Below are the code and all the weights of a small trained network. Each question names an input and a class and asks about switching units off, where a switched-off unit gives its printed mean instead of its output.

import numpy as np


def w(rows, s, z=0):
    codes = np.array(rows[::2]) - 128.0
    scale = np.full(codes.shape[1], s)
    scale[-1] = z or s
    return codes * scale


def f(y):
    return np.maximum(y, 0)


def log_softmax(a):
    a = a - a.max(-1, keepdims=True)
    return a - np.log(np.exp(a).sum(-1, keepdims=True))


def net(x, mask):
    res = np.array(x, float).reshape(1, 3) / 4 @ E
    y = f(res @ A[0][:, :-1].T + A[0][:, -1])
    res = res + np.where(mask, y, B[0][:, -1]) @ B[0][:, :-1]
    return log_softmax(res[-1] @ U[:, :-1].T + U[:, -1])


A, B = {}, {}
E = w([
[167,183,35,111,157,177,48],'x0',
[192,109,138,180,149,164,161],'x1',
[74,88,123,161,254,80,148],'x2',
],0.014)
A[0] = w([
[146,114,154,147,83,156,85,74],'N1',
[131,94,192,169,75,113,200,145],'N2',
[81,99,159,84,152,75,113,168],'N3',
[74,80,158,119,110,96,137,183],'N4',
[114,119,140,132,4,118,75,151],'N5',
[76,90,135,113,133,103,101,129],'N6',
[145,117,162,153,151,148,139,22],'N7',
[157,167,109,130,98,181,143,96],'N8',
[152,116,71,163,85,193,140,111],'N9',
[147,175,126,142,149,182,127,142],'N10',
[116,122,109,86,116,142,125,64],'N11',
[95,92,161,91,149,77,164,125],'N12',
[113,121,83,187,196,117,122,105],'N13',
[71,198,108,80,116,100,116,131],'N14',
[164,80,158,145,91,115,140,2],'N15',
],0.013,0.0074)
B[0] = w([
[83,115,81,155,111,157,145,172],'N1',
[199,186,149,92,206,37,188,252],'N2',
[56,129,73,161,99,200,159,238],'N3',
[89,124,83,181,123,180,134,238],'N4',
[187,201,123,101,153,95,132,245],'N5',
[55,94,125,174,105,227,112,196],'N6',
[121,143,109,72,154,151,187,143],'N7',
[124,55,129,171,142,154,125,203],'N8',
[154,65,138,160,79,179,100,210],'N9',
[85,49,198,134,116,114,91,197],'N10',
[118,111,140,161,157,108,88,144],'N11',
[159,111,46,125,86,160,104,234],'N12',
[173,222,129,79,188,50,106,223],'N13',
[232,180,124,34,254,33,158,207],'N14',
[172,94,187,157,125,113,70,155],'N15',
],0.0093,0.012)
U = w([
[148,221,139,111,186,94,161,228],'0',
[211,157,206,134,197,81,85,217],'1',
[37,53,137,186,90,255,108,8],'2',
],0.0088,0.0013)

Each question gives the input, the list of numbers given to net, and the class t.
The units are the neurons (one row each of A and B). Each row of codes is followed by its name. A weight is (code - 128) times the scale printed after its matrix; where a second scale follows, it is the last column's (A, B and U).
mask holds one flag per neuron, in row order. A switched-off neuron (its flag False) gives its mean, the last column of its row in B, instead of its output. The means were averaged over made-up inputs and are rounded, as every weight is.
A unit's drop is (log p(t) with every unit on - log p(t) with that unit switched off) / (log p(t) with every unit on - log p(t) with every unit switched off).
The circuit of an input: a set's keep is (log p(t) with only the set's units on - log p(t) with every unit switched off) / (log p(t) with every unit on - log p(t) with every unit switched off). Starting from the 12 units with the biggest drops (on a tie, the unit counted first), units are removed one at a time, each time the one whose removal leaves the highest keep (on an exact tie, the one counted first), for as long as the keep stays at least 0.8.
units of the circuit, in order: the units of the circuit, biggest drop first
most important unit: the unit with the biggest drop
top k neurons: the k neurons with the biggest drops, biggest first
drop of u: that unit's drop, to one decimal
input [6,-6,-4], class 1: most important unit -> N3
input [2,-5,-6], class 1: units of the circuit, in order -> N3, N4
input [5,1,1], class 1: top 3 neurons -> N3, N4, N6
input [-8,-2,1], class 2: top 4 neurons -> N4, N14, N3, N13
input [3,-1,-3], class 1: top 3 neurons -> N3, N4, N6
input [7,3,0], class 2: top 4 neurons -> N2, N14, N5, N9
input [0,-1,4], class 2: top 3 neurons -> N2, N14, N5
input [-4,-5,1], class 2: drop of N4 -> 0.2
input [-4,8,6], class 0: drop of N10 -> 0.1
input [2,-7,-7], class 1: drop of N3 -> 0.5
input [2,2,-4], class 2: top 2 neurons -> N2, N14
